Below are the code and all the weights of a small trained network. Each question names an input and a class and asks about switching units off, where a switched-off unit gives its printed mean instead of its output.

import numpy as np


def w(rows, s, z=0):
    codes = np.array(rows[::2]) - 128.0
    scale = np.full(codes.shape[1], s)
    scale[-1] = z or s
    return codes * scale


def f(y):
    return y / 2 * (1 + np.tanh(0.7978845608 * (y + 0.044715 * y**3)))


def log_softmax(a):
    a = a - a.max(-1, keepdims=True)
    return a - np.log(np.exp(a).sum(-1, keepdims=True))


def net(x, mask):
    res = np.array(x, float).reshape(1, 7) / 4 @ E
    y = f(res @ A[0][:, :-1].T + A[0][:, -1])
    res = res + np.where(mask, y, B[0][:, -1]) @ B[0][:, :-1]
    return log_softmax(res[-1] @ U[:, :-1].T + U[:, -1])


A, B = {}, {}
E = w([
[95,94,148,170,158,176,81,160,144,175],'x0',
[139,53,64,174,2,214,195,105,150,117],'x1',
[116,33,42,108,117,131,164,89,107,126],'x2',
[99,162,123,199,103,75,196,135,184,83],'x3',
[27,210,78,159,93,133,143,165,48,177],'x4',
[76,52,39,85,190,144,114,170,189,56],'x5',
[105,121,115,96,93,168,108,87,140,198],'x6',
],0.0086)
A[0] = w([
[123,81,65,81,97,181,143,174,86,96,158],'neuron 0',
[84,128,69,153,137,151,153,179,192,93,140],'neuron 1',
[93,198,182,162,144,76,146,179,94,99,148],'neuron 2',
[68,193,114,127,94,114,157,129,72,206,254],'neuron 3',
[49,124,105,94,200,112,95,101,191,112,144],'neuron 4',
[216,161,236,74,144,132,1,144,66,159,160],'neuron 5',
],0.008,0.0055)
B[0] = w([
[99,206,107,156,192,88,159,178,160,198,194],'neuron 0',
[119,91,184,163,178,155,116,170,167,139,193],'neuron 1',
[121,143,70,252,105,26,146,78,76,125,194],'neuron 2',
[123,137,124,172,133,132,172,185,148,251,235],'neuron 3',
[152,112,201,69,183,134,135,88,139,106,183],'neuron 4',
[72,155,166,69,196,115,71,150,206,125,246],'neuron 5',
],0.011,0.012)
U = w([
[56,149,69,206,114,77,181,138,72,186,167],'0',
[27,112,150,86,193,156,35,211,149,154,183],'1',
[254,61,165,95,127,119,140,48,138,62,131],'2',
[76,31,52,91,34,194,122,49,84,164,1],'3',
],0.0073,0.0037)

Each question gives the input, the list of numbers given to net, and the class t.
The units are the neurons (one row each of A and B). Each row of codes is followed by its name. A weight is (code - 128) times the scale printed after its matrix; where a second scale follows, it is the last column's (A, B and U).
mask holds one flag per neuron, in row order. A switched-off neuron (its flag False) gives its mean, the last column of its row in B, instead of its output. The means were averaged over made-up inputs and are rounded, as every weight is.
A unit's drop is (log p(t) with every unit on - log p(t) with that unit switched off) / (log p(t) with every unit on - log p(t) with every unit switched off).
The circuit of an input: a set's keep is (log p(t) with only the set's units on - log p(t) with every unit switched off) / (log p(t) with every unit on - log p(t) with every unit switched off). Starting from all 6 units, units are removed one at a time, each time the one whose removal leaves the highest keep (on an exact tie, the one counted first), for as long as the keep stays at least 0.8.
units of the circuit, in order: the units of the circuit, biggest drop first
top k neurons: the k neurons with the biggest drops, biggest first
drop of u: that unit's drop, to one decimal
input [-3,-4,-4,2,3,1,-3], class 0: units of the circuit, in order : (neuron 2)
input [3,1,4,4,-8,3,-5], class 2: top 2 neurons : (neuron 5; neuron 3)
input [2,2,8,7,-6,-3,8], class 3: top 2 neurons : (neuron 4; neuron 5)
input [8,-1,5,8,-7,-6,5], class 2: units of the circuit, in order : (neuron 3; neuron 0)
input [5,1,2,8,-5,1,-5], class 2: units of the circuit, in order : (neuron 3; neuron 0)
input [3,1,-7,-4,8,2,1], class 0: units of the circuit, in order : (neuron 2; neuron 3)
input [-3,3,-5,2,-5,3,-7], class 2: top 3 neurons : (neuron 5; neuron 3; neuron 0)
input [-8,7,-4,-6,-2,5,-7], class 0: top 3 neurons : (neuron 5; neuron 0; neuron 4)
input [-3,6,4,-8,1,-1,8], class 0: top 2 neurons : (neuron 0; neuron 5)
input [-5,2,0,3,-6,-6,6], class 2: top 3 neurons : (neuron 3; neuron 0; neuron 2)
input [4,-2,-6,6,-2,2,-3], class 0: top 2 neurons : (neuron 2; neuron 5)
input [-5,0,4,8,-3,-3,6], class 3: top 2 neurons : (neuron 0; neuron 2)
input [0,1,-6,5,-8,-3,8], class 2: top 3 neurons : (neuron 3; neuron 0; neuron 1)
input [3,0,8,-1,-6,-7,-8], class 2: units of the circuit, in order : (neuron 3)
input [-2,-6,4,-4,4,1,-7], class 0: top 2 neurons : (neuron 2; neuron 1)
input [-6,-3,1,4,-1,6,-8], class 2: drop of neuron 5 : 0.2
input [4,-1,-6,1,0,3,-4], class 0: drop of neuron 5 : 0.3
input [0,-6,-2,7,-2,-2,7], class 0: drop of neuron 1 : 0.2
input [-7,-3,4,-2,-7,5,6], class 2: drop of neuron 5 : 0.2
input [-1,6,5,-5,-5,5,-7], class 0: units of the circuit, in order : (neuron 0)
